Below are the code and all the weights of a small trained network. Each question names an input and a class and asks about switching units off, where a switched-off unit gives its printed mean instead of its output.

import numpy as np


def w(rows, s, z=0):
    codes = np.array(rows[::2]) - 128.0
    scale = np.full(codes.shape[1], s)
    scale[-1] = z or s
    return codes * scale


def f(y):
    return np.maximum(y, 0)


def log_softmax(a):
    a = a - a.max(-1, keepdims=True)
    return a - np.log(np.exp(a).sum(-1, keepdims=True))


def net(x, mask):
    res = np.array(x, float).reshape(1, 6) / 4 @ E
    y = f(res @ A[0][:, :-1].T + A[0][:, -1])
    res = res + np.where(mask, y, B[0][:, -1]) @ B[0][:, :-1]
    return log_softmax(res[-1] @ U[:, :-1].T + U[:, -1])


A, B = {}, {}
E = w([
[164,64,169,213,113,62,143,108,128],'x0',
[133,126,126,123,129,123,127,131,127],'x1',
[128,127,131,126,130,129,132,129,129],'x2',
[129,131,131,129,132,126,127,129,126],'x3',
[173,209,107,116,123,111,167,65,150],'x4',
[121,132,142,101,84,100,162,136,6],'x5',
],0.019)
A[0] = w([
[181,127,184,209,128,63,156,80,145,97],'neuron 1',
[134,99,151,133,204,150,105,84,143,147],'neuron 2',
[32,62,176,108,130,162,74,195,146,134],'neuron 3',
[62,141,141,93,111,142,118,160,106,37],'neuron 4',
[67,155,88,34,136,202,111,201,69,56],'neuron 5',
[118,83,156,185,203,148,99,120,172,33],'neuron 6',
[180,170,124,118,95,89,177,2,115,21],'neuron 7',
[123,30,175,173,83,94,115,189,80,101],'neuron 8',
[147,165,136,115,123,167,125,104,189,85],'neuron 9',
[140,175,167,62,53,104,185,97,66,99],'neuron 10',
[202,96,157,199,106,69,172,76,183,9],'neuron 11',
[133,101,109,147,151,136,101,129,199,169],'neuron 12',
[107,194,115,71,55,95,189,139,64,4],'neuron 13',
[134,110,144,93,92,125,134,137,146,93],'neuron 14',
[135,122,170,167,67,66,164,139,69,74],'neuron 15',
[94,84,157,127,110,121,140,141,64,71],'neuron 16',
[137,59,121,166,153,139,78,131,238,57],'neuron 17',
[146,225,93,83,162,173,133,72,194,129],'neuron 18',
[58,63,134,107,169,198,76,224,155,26],'neuron 19',
[129,164,56,120,151,156,107,121,190,103],'neuron 20',
],0.012,0.021)
B[0] = w([
[131,149,77,143,122,157,127,185,114,219],'neuron 1',
[107,147,104,143,132,154,117,140,124,183],'neuron 2',
[157,169,85,126,131,167,134,180,109,230],'neuron 3',
[158,70,140,172,135,137,140,124,109,144],'neuron 4',
[192,81,101,221,113,124,184,198,97,216],'neuron 5',
[161,80,129,157,114,132,184,148,102,169],'neuron 6',
[184,66,122,252,122,143,204,219,97,190],'neuron 7',
[115,36,182,112,142,65,152,81,152,227],'neuron 8',
[110,120,154,95,126,93,125,105,119,172],'neuron 9',
[151,151,75,145,115,199,112,189,133,224],'neuron 10',
[63,240,63,69,127,228,52,134,132,191],'neuron 11',
[122,172,87,100,109,155,125,147,132,226],'neuron 12',
[50,214,78,62,146,175,59,135,160,184],'neuron 13',
[112,124,129,112,137,133,118,142,150,128],'neuron 14',
[130,47,163,111,148,93,120,91,141,198],'neuron 15',
[131,97,162,145,125,82,135,98,167,170],'neuron 16',
[197,68,125,178,119,126,175,194,66,211],'neuron 17',
[90,131,172,46,151,100,94,36,144,252],'neuron 18',
[65,224,77,88,120,163,68,96,158,195],'neuron 19',
[98,150,175,112,120,98,122,81,145,198],'neuron 20',
],0.012,0.02)
U = w([
[105,254,88,93,141,170,108,165,127,154],'0',
[153,86,119,180,134,143,156,221,110,224],'1',
[112,102,213,98,146,92,130,34,134,3],'2',
],0.012,0.0042)

Each question gives the input, the list of numbers given to net, and the class t.
The units are the neurons (one row each of A and B). Each row of codes is followed by its name. A weight is (code - 128) times the scale printed after its matrix; where a second scale follows, it is the last column's (A, B and U).
mask holds one flag per neuron, in row order. A switched-off neuron (its flag False) gives its mean, the last column of its row in B, instead of its output. The means were averaged over made-up inputs and are rounded, as every weight is.
A unit's drop is (log p(t) with every unit on - log p(t) with that unit switched off) / (log p(t) with every unit on - log p(t) with every unit switched off).
unit that matters most: the unit with the biggest drop
k most important neurons: the k neurons with the biggest drops, biggest first
drop when u is switched off: that unit's drop, to one decimal
input [-1,-1,-2,-7,-8,-7], class 0: unit that matters most : neuron 19
input [-5,8,8,-1,0,6], class 1: 3 most important neurons : [neuron 5; neuron 11; neuron 19]
input [-8,6,-6,-8,-5,1], class 1: 3 most important neurons : [neuron 5; neuron 11; neuron 4]
input [-4,1,-1,-5,0,2], class 1: 4 most important neurons : [neuron 5; neuron 11; neuron 19; neuron 12]
input [1,2,-3,-8,6,6], class 1: 3 most important neurons : [neuron 7; neuron 11; neuron 19]
input [-8,0,-6,-1,0,3], class 1: 4 most important neurons : [neuron 5; neuron 11; neuron 19; neuron 4]
input [6,-2,4,-4,0,3], class 2: 2 most important neurons : [neuron 8; neuron 5]
input [2,-3,8,5,7,5], class 1: 2 most important neurons : [neuron 7; neuron 19]
input [0,2,-1,-1,-7,-3], class 0: 2 most important neurons : [neuron 19; neuron 5]
input [8,-5,-3,-7,5,-2], class 0: drop when neuron 5 is switched off : 0.0
input [-2,1,-4,-5,-7,-5], class 0: drop when neuron 19 is switched off : 9.9
input [-3,1,5,-6,-2,7], class 1: drop when neuron 5 is switched off : 0.4
